Below is a small trained network, with its code and all its weights. Each question gives an input and a class and asks what happens when units are switched off, that is, made to give their printed mean instead of their output.

import numpy as np


def w(rows, s, z=0):
    codes = np.array(rows[::2]) - 128.0
    scale = np.full(codes.shape[1], s)
    scale[-1] = z or s
    return codes * scale


def f(y):
    return np.maximum(y, 0)


def log_softmax(a):
    a = a - a.max(-1, keepdims=True)
    return a - np.log(np.exp(a).sum(-1, keepdims=True))


def net(x, mask):
    res = np.array(x, float).reshape(1, 4) / 4 @ E
    y = f(res @ A[0][:, :-1].T + A[0][:, -1])
    res = res + np.where(mask, y, B[0][:, -1]) @ B[0][:, :-1]
    return log_softmax(res[-1] @ U[:, :-1].T + U[:, -1])


A, B = {}, {}
E = w([
[33,74,109,78,122,11,68,173,110],'x0',
[138,176,12,111,218,151,91,136,134],'x1',
[93,197,109,117,139,79,168,155,32],'x2',
[177,33,107,71,63,117,107,19,79],'x3',
],0.011)
A[0] = w([
[188,65,157,166,111,166,139,68,109,219],'n1',
[173,80,156,159,148,226,161,83,113,199],'n2',
[97,124,118,158,150,58,198,161,83,135],'n3',
[125,101,255,144,106,105,204,123,123,93],'n4',
[71,111,67,87,177,114,35,177,135,221],'n5',
[178,144,65,92,192,134,58,113,62,138],'n6',
[13,164,159,163,176,81,123,220,164,252],'n7',
[141,214,67,207,244,100,153,255,38,231],'n8',
[149,102,34,131,145,123,70,92,97,102],'n9',
[195,7,180,126,134,77,152,23,77,188],'n10',
[59,101,152,68,66,99,152,112,137,120],'n11',
[172,190,157,97,95,218,203,88,25,100],'n12',
[162,74,173,102,11,157,34,60,91,204],'n13',
[17,121,126,122,205,149,91,169,146,234],'n14',
],0.0084,0.0022)
B[0] = w([
[229,121,70,168,190,67,126,201,78,201],'n1',
[148,136,64,140,208,76,60,126,185,204],'n2',
[188,114,72,115,144,62,80,119,186,177],'n3',
[110,144,183,121,136,161,167,194,188,189],'n4',
[122,165,163,172,163,159,124,214,141,194],'n5',
[60,169,166,112,126,148,162,160,134,178],'n6',
[171,159,110,132,163,128,120,147,197,221],'n7',
[78,169,132,155,70,105,58,63,138,251],'n8',
[110,135,171,108,129,161,183,151,221,170],'n9',
[175,55,115,105,122,149,158,141,65,224],'n10',
[105,74,137,164,85,145,155,105,78,174],'n11',
[138,101,68,68,70,112,166,123,122,201],'n12',
[121,1,106,130,117,153,103,116,46,223],'n13',
[178,148,106,157,190,79,124,147,211,189],'n14',
],0.0084,0.016)
U = w([
[169,153,128,216,187,101,147,171,254,251],'0',
[210,88,69,135,110,77,107,106,101,17],'1',
[60,164,117,175,57,111,84,86,112,29],'2',
[105,54,170,133,90,151,194,124,43,206],'3',
[59,145,163,31,105,153,193,86,221,73],'4',
],0.0088,0.0013)

Each question gives the input, the list of numbers given to net, and the class t.
The units are the neurons (one row each of A and B). Each row of codes is followed by its name. A weight is (code - 128) times the scale printed after its matrix; where a second scale follows, it is the last column's (A, B and U).
mask holds one flag per neuron, in row order. A switched-off neuron (its flag False) gives its mean, the last column of its row in B, instead of its output. The means were averaged over made-up inputs and are rounded, as every weight is.
A unit's drop is (log p(t) with every unit on - log p(t) with that unit switched off) / (log p(t) with every unit on - log p(t) with every unit switched off).
The circuit of an input: a set's keep is (log p(t) with only the set's units on - log p(t) with every unit switched off) / (log p(t) with every unit on - log p(t) with every unit switched off). Starting from the 12 units with the biggest drops (on a tie, the unit counted first), units are removed one at a time, each time the one whose removal leaves the highest keep (on an exact tie, the one counted first), for as long as the keep stays at least 0.8.
units of the circuit, in order: the units of the circuit, biggest drop first
top k neurons: the k neurons with the biggest drops, biggest first
drop when u is switched off: that unit's drop, to one decimal
input [-7,8,4,-3], class 2: units of the circuit, in order	[n8]
input [-2,6,3,0], class 2: units of the circuit, in order	[n8 n1]
input [3,0,8,1], class 2: top 4 neurons	[n8 n1 n2 n4]
input [-5,2,4,1], class 4: units of the circuit, in order	[n13 n1 n12 n14]
input [1,1,8,-2], class 2: top 2 neurons	[n8 n1]
input [-1,-6,3,-1], class 3: units of the circuit, in order	[n14 n2]
input [-3,-7,1,7], class 3: top 2 neurons	[n13 n4]
input [1,4,8,6], class 2: top 2 neurons	[n4 n7]
input [-1,2,5,-1], class 2: units of the circuit, in order	[n8 n1]
input [-3,-8,-6,1], class 3: top 2 neurons	[n4 n13]
input [2,3,7,0], class 2: top 3 neurons	[n8 n1 n2]
input [-1,-2,5,4], class 3: drop when n2 is switched off	0.2
input [0,-2,8,6], class 3: drop when n2 is switched off	0.1
input [-5,8,6,0], class 2: units of the circuit, in order	[n8]
input [2,5,-4,5], class 3: drop when n6 is switched off	0.1
